Here is a tiny trained network, its code and every weight. The questions are about switching its units off for an input and a target symbol, where a switched-off unit gives its printed mean instead of its output.

import numpy as np


def w(rows, s, z=0):
    codes = np.array(rows[::2]) - 128.0
    scale = np.full(codes.shape[1], s)
    scale[-1] = z or s
    return codes * scale


def norm(h):
    return h / np.sqrt((h * h).mean(-1, keepdims=True) + 1e-5)


def f(y):
    return np.maximum(y, 0)


def softmax(a):
    e = np.exp(a - a.max(-1, keepdims=True))
    return e / e.sum(-1, keepdims=True)


def log_softmax(a):
    a = a - a.max(-1, keepdims=True)
    return a - np.log(np.exp(a).sum(-1, keepdims=True))


def net(x, mask):
    ids = ['βδεηθλξπστφω'.index(c) for c in x.split()]
    T = len(ids)
    res = E[ids] + P[:T]
    u = 0
    for l in range(3):
        r = norm(res)
        for j in range(2):
            rows = slice(2 * j, 2 * j + 2)
            q, k, v = (r @ M[l][rows].T for M in (Q, K, V))
            z = softmax(np.where(np.tri(T) > 0, q @ k.T / 2**0.5, -1e9)) @ v
            o = O[l][rows]
            res = res + np.where(mask[u + j], z, o[:, -1]) @ o[:, :-1]
        u += 2
        y = f(norm(res) @ A[l][:, :-1].T + A[l][:, -1])
        res = res + np.where(mask[u : u + 4], y, B[l][:, -1]) @ B[l][:, :-1]
        u += 4
    return log_softmax(norm(res)[-1] @ U[:, :-1].T + U[:, -1])


Q, K, V, O, A, B = {}, {}, {}, {}, {}, {}
E = w([
[152,91,139,200,121,150,107,155,134],'β',
[109,129,151,101,92,144,103,89,89],'δ',
[125,140,175,133,120,102,109,107,75],'ε',
[112,133,98,85,106,152,89,52,150],'η',
[115,139,46,125,91,120,130,125,147],'θ',
[140,116,177,165,92,206,87,85,115],'λ',
[99,150,140,181,129,123,131,174,47],'ξ',
[104,118,116,137,77,131,98,106,134],'π',
[123,38,133,88,47,6,139,124,150],'σ',
[105,102,146,79,128,80,89,101,131],'τ',
[72,207,125,39,116,61,130,82,113],'φ',
[181,138,143,139,95,79,111,116,173],'ω',
],0.018)
P = w([
[148,134,107,137,143,155,162,117,142],'0',
[119,236,130,94,170,161,117,154,86],'1',
[143,124,93,95,107,120,98,146,125],'2',
[133,133,160,158,130,157,252,106,171],'3',
[120,98,109,150,154,100,149,113,135],'4',
[150,151,82,76,89,127,105,136,85],'5',
[121,105,119,119,88,132,128,101,124],'6',
],0.014)
Q[0] = w([
[116,94,145,80,1,128,114,87,73],'0.h0',
[98,152,66,174,117,61,126,125,63],'0.h0',
[72,139,137,142,18,103,102,147,117],'0.h1',
[27,117,213,124,59,137,197,153,169],'0.h1',
],0.0054)
K[0] = w([
[190,137,129,175,170,100,184,108,206],'0.h0',
[128,82,148,137,129,87,70,128,127],'0.h0',
[117,65,146,146,180,90,160,2,67],'0.h1',
[104,156,149,132,252,138,138,116,86],'0.h1',
],0.006)
V[0] = w([
[15,44,108,93,79,207,30,152,67],'0.h0',
[128,78,157,90,161,168,55,134,228],'0.h0',
[165,177,50,61,162,81,75,223,169],'0.h1',
[135,188,3,221,83,150,124,109,151],'0.h1',
],0.0055)
O[0] = w([
[90,102,92,1,215,135,183,115,48,65],'0.h0',
[205,173,138,63,122,206,182,201,197,2],'0.h0',
[52,153,27,213,180,143,168,189,40,131],'0.h1',
[13,96,212,55,81,161,98,183,194,182],'0.h1',
],0.0063,0.0041)
A[0] = w([
[77,210,156,148,126,125,219,127,106,250],'0.n0',
[122,229,157,62,192,136,37,123,67,191],'0.n1',
[202,89,115,96,170,178,177,160,188,65],'0.n2',
[90,208,235,82,135,2,163,125,95,186],'0.n3',
],0.0042,0.0018)
B[0] = w([
[196,123,114,123,147,148,66,2,217,207],'0.n0',
[180,120,77,172,68,174,75,230,89,213],'0.n1',
[93,159,188,197,145,204,62,53,164,130],'0.n2',
[127,48,150,158,67,232,153,140,148,253],'0.n3',
],0.0061,0.0062)
Q[1] = w([
[163,132,146,100,156,142,150,166,127],'1.h0',
[133,139,135,99,199,105,141,135,125],'1.h0',
[177,146,107,81,114,115,78,205,99],'1.h1',
[136,122,106,123,90,127,8,148,90],'1.h1',
],0.013)
K[1] = w([
[93,186,171,119,183,184,107,81,173],'1.h0',
[163,140,74,143,188,177,7,150,131],'1.h0',
[158,98,167,145,149,173,255,35,151],'1.h1',
[69,22,120,148,94,60,236,75,140],'1.h1',
],0.008)
V[1] = w([
[204,19,113,95,99,40,126,186,163],'1.h0',
[95,150,14,140,133,95,182,20,25],'1.h0',
[143,1,37,175,237,180,160,241,190],'1.h1',
[177,29,169,160,147,226,135,113,7],'1.h1',
],0.0054)
O[1] = w([
[159,121,94,166,152,174,187,109,43,150],'1.h0',
[121,99,160,140,175,94,111,91,148,178],'1.h0',
[99,141,181,101,94,176,205,150,99,2],'1.h1',
[76,12,100,118,134,249,91,114,79,100],'1.h1',
],0.013,0.0064)
A[1] = w([
[113,137,92,88,63,111,47,3,65,201],'1.n0',
[155,118,53,76,65,159,216,34,207,246],'1.n1',
[176,55,53,152,122,174,103,54,56,131],'1.n2',
[171,255,115,121,149,194,65,10,70,199],'1.n3',
],0.0046,0.0011)
B[1] = w([
[151,90,86,199,142,176,148,167,246,254],'1.n0',
[166,83,155,2,183,170,68,225,34,193],'1.n1',
[60,228,114,45,133,139,216,77,119,220],'1.n2',
[135,8,69,231,127,36,249,137,83,202],'1.n3',
],0.0053,0.0069)
Q[2] = w([
[87,130,164,92,164,132,51,183,195],'2.h0',
[84,114,95,122,87,138,57,167,132],'2.h0',
[119,117,76,152,201,254,85,156,144],'2.h1',
[136,51,95,110,105,133,208,50,151],'2.h1',
],0.009)
K[2] = w([
[157,149,105,171,132,127,152,59,24],'2.h0',
[196,69,147,185,149,145,254,69,231],'2.h0',
[155,156,171,112,135,159,72,117,170],'2.h1',
[36,90,193,172,160,118,105,173,44],'2.h1',
],0.0078)
V[2] = w([
[255,136,175,152,107,125,66,62,213],'2.h0',
[230,136,79,210,229,136,150,86,77],'2.h0',
[230,149,148,34,123,177,155,142,118],'2.h1',
[145,129,171,133,119,65,170,132,32],'2.h1',
],0.0084)
O[2] = w([
[200,31,163,191,170,249,182,114,220,237],'2.h0',
[115,231,180,129,226,172,208,66,89,90],'2.h0',
[207,206,70,100,217,141,61,77,215,3],'2.h1',
[6,71,2,162,141,224,83,146,110,33],'2.h1',
],0.0067,0.005)
A[2] = w([
[155,170,173,45,99,133,54,222,181,41],'2.n0',
[122,126,190,85,107,122,164,233,160,10],'2.n1',
[113,114,254,108,97,193,176,119,195,146],'2.n2',
[156,133,94,103,99,158,160,122,66,3],'2.n3',
],0.0079,0.00064)
B[2] = w([
[89,100,172,157,254,149,229,151,58,246],'2.n0',
[173,116,179,88,102,86,152,75,80,195],'2.n1',
[75,203,142,56,117,126,60,192,65,253],'2.n2',
[175,128,158,75,126,13,25,127,139,205],'2.n3',
],0.009,0.0034)
U = w([
[164,100,105,74,173,159,12,49,139,136],'β',
[168,132,101,95,134,112,163,80,97,52],'δ',
[202,108,181,74,204,104,157,130,142,99],'ε',
[176,112,115,74,157,198,100,147,180,127],'η',
[1,89,98,132,93,157,42,134,118,170],'θ',
[174,108,131,58,171,107,110,167,141,88],'λ',
[96,183,200,90,70,17,223,142,93,107],'ξ',
[136,132,132,195,197,16,34,79,197,130],'π',
[114,207,103,84,176,152,173,59,90,253],'σ',
[148,140,169,44,161,148,131,164,61,131],'τ',
[139,43,116,176,157,204,186,62,134,94],'φ',
[187,206,132,170,52,161,204,153,174,112],'ω',
],0.0078,0.0035)

Each question gives the input, a string of symbols that net reads in full, and the target symbol t.
The units are the heads (2 rows each of Q, K, V and O) and the neurons (one row each of A and B). Each row of codes is followed by its name. A weight is (code - 128) times the scale printed after its matrix; where a second scale follows, it is the last column's (O, A, B and U).
mask holds one flag per unit, layer by layer, with each layer's heads first. A switched-off unit (its flag False) gives its mean, the last column of its rows in O or B, instead of its output. The means were averaged over made-up inputs and are rounded, as every weight is.
A unit's drop is (log p(t) with every unit on - log p(t) with that unit switched off) / (log p(t) with every unit on - log p(t) with every unit switched off).
The circuit of an input: a set's keep is (log p(t) with only the set's units on - log p(t) with every unit switched off) / (log p(t) with every unit on - log p(t) with every unit switched off). Starting from the 12 units with the biggest drops (on a tie, the unit counted first), units are removed one at a time, each time the one whose removal leaves the highest keep (on an exact tie, the one counted first), for as long as the keep stays at least 0.8.
circuit, biggest first: the units of the circuit, biggest drop first
top k neurons: the k neurons with the biggest drops, biggest first
top k neurons in layer l: the k neurons of layer l with the biggest drops, biggest first
input φ φ φ θ π π, target ξ: top 2 neurons : 0.n3, 2.n2
input θ θ φ φ τ β, target π: top 2 neurons : 0.n3, 1.n1
input π θ φ β, target ξ: circuit, biggest first : 1.h1, 2.h0
input φ δ φ φ φ θ π, target π: circuit, biggest first : 1.h1
input σ ε θ, target σ: circuit, biggest first : 1.h0, 2.h0
input ε θ ξ, target φ: circuit, biggest first : 2.h0, 0.h1
input δ ω θ η δ, target ξ: top 2 neurons in layer 0 : 0.n1, 0.n0
input φ λ θ ε ξ, target ξ: top 3 neurons : 0.n1, 1.n3, 0.n3
input ω φ ε, target ω: circuit, biggest first : 0.h0, 1.h0
input ε θ δ ξ ω ω φ, target ω: top 2 neurons in layer 1 : 1.n0, 1.n3
input φ ξ φ σ φ η, target φ: circuit, biggest first : 2.h0, 1.h0, 1.h1
input ω δ σ φ φ ξ θ, target ω: top 2 neurons : 0.n0, 2.n0
input σ θ λ θ, target σ: circuit, biggest first : 2.h0, 1.h0
input ε ε δ, target φ: circuit, biggest first : 2.h0
input φ φ θ σ, target φ: circuit, biggest first : 1.h0, 2.h1
input φ φ β θ φ, target τ: top 3 neurons : 0.n3, 2.n2, 0.n0
input η φ β, target ε: top 2 neurons in layer 2 : 2.n0, 2.n1
input β θ φ, target τ: top 2 neurons : 2.n0, 0.n1
input β β η β φ, target ε: top 2 neurons in layer 0 : 0.n3, 0.n2
input φ φ φ ξ δ ε, target θ: circuit, biggest first : 1.h1
input φ σ φ φ ξ, target φ: top 2 neurons in layer 0 : 0.n3, 0.n0
input ξ φ δ, target θ: circuit, biggest first : 1.h1, 2.h0
